Each row has a name. Each question is about the rows just above it.

[ 33  15  33 -37] = S
[33 15 29 44] = H
[ 57   6   8 -13] = M
How many times does M hold [6]?  1
Count of [33] in S:  2

[ 10  29  14   1 -14 -33] = E
[ -4  22 -17 -17 -17  48] = X
[-18 -30 -15  19 -19 -31] = L
[ -9 -30  -5  12 -31  21] = N
[-15 -30 -15 -15 -30  21] = C
[ -5 -58 -51  20  10   4] = B
[ -9 -30 -15 -30  -9 -30] = D
[-10 -30 -25 -11  27 -11] = Q
How many times does D hold [-8]?  0
Count of [-18] in X:  0
Count of [-30] in C:  2
Times [22] occurs in N:  0

[  0  -6  -6   1   2 -26  -5   0  -5   2  -3   9  -1   6 -11  14  -1  -5
   3   3   1   1 -14   1   0   7   2  -6  -4   3   1  -4   1  -3  -4   4
  -6  -1   9   1  -6  -1   0 -12   1   2  -6  -4  -1   6   1   1  12  -4
   0   1  -1   0   1  19   8] -> W
[  9  -6  22   6   1 -26  -8  -8 -56  -5  -3  10  -2   6 -38  42   5  14
  -5 -39   8 -10   1   0   5  17   9  25 -39  -5  11  -6   5   2   9   3
 -15   8 -16  11   7  -9  -1 -50   6  54 -39  56   4 -10  -5  13  -9  11
   3  -5  33 -12  -3  50  -8] -> R
[  9  -6  22   6   1 -26  -8  -8 -56  -5  -3  10  -2   6 -38  42   5  14
  -5  -4   8 -10   1   0   5  17   2  10 -39  -5  11  -6   5   2   9   3
 -15   8 -16  11   7  -9  -1 -50   6  54 -39  56   4 -10  -5  13  -5   0
   1   0   1  -1   0   1  -1] -> F
Count of [10] in R:  1
How many times does R hold [4]?  1
Times [-4] occurs in W:  5

[  5 -15 -23   6  -8  -7  14 -23   1 -23   2 -14  14 -23  14] : A
[ -6  15   6 -16   3   4   4   3  13  53  -6  12   5   9 -12] : P
[ -6  14  10 -19  -2   6  25  18  12  36   0   7  16  -5   9] : Z
[ 5  5 18 -1 -3 -4  7 11  8  5 -2 18  5 -2 18] : G
[  1   0  27 -14  -1  -4  15  22  17  33  -2 -14   9 -26  37] : U
[-18  -4  21   3  10  -3 -16  -4  17  30  -3   3  10  10 -18] : J
[  1   0  27 -14  -1  -4  15  22  17  33  -5  -2  29 -11  15] : V
[ -7  10   9 -19   1   5 -17   7  10  38 -19  11  10   7  -8] : K
Times [-3] occurs in J:  2
How many times does G hold [5]?  4
Count of [9] in K:  1
How many times does A hold [13]?  0
Count of [-18] in J:  2
How many times does A hold [14]?  3

[-21   3  11 -21  -3] -> gof
[ 13  16  17   4 -22] -> Beki
[ -9  27  27 -26  27] -> detab
[-46 -27 -13  34  35] -> Mipo
[ 13   9  15 -23 -14] -> miz
[-19 -15 -10   6  19] -> ked
[ 14  28   4 -30  -5] -> meb
How many times does gof hold [3]?  1
Times [27] occurs in detab:  3
How many times does Beki hold [4]?  1

[ 11 -24 -15 -35] = gop
[-12 -12 -12 -35] = Loba
[  3 -19   8 -35] = fazab
[-32 -46 -22 -35] = reziz
[-24 -33   8   1] = zufub
[ -2 -11  15 -35] = bibo
[-11  41  32 -35] = mutuf
[-12  -1  14 -35] = losof
[  0 -29   2 -35] = kifef
[ 10  30  40 -35] = Pezel
[-34 -46 -29 -35] = Dar
[-25 -25 -25 -35] = gako
Times [-15] occurs in gop:  1
Count of [-25] in gako:  3
How many times does zufub hold [-33]?  1
How many times does Loba hold [-13]?  0
How many times does reziz hold [-32]?  1
How many times does kifef hold [-29]?  1

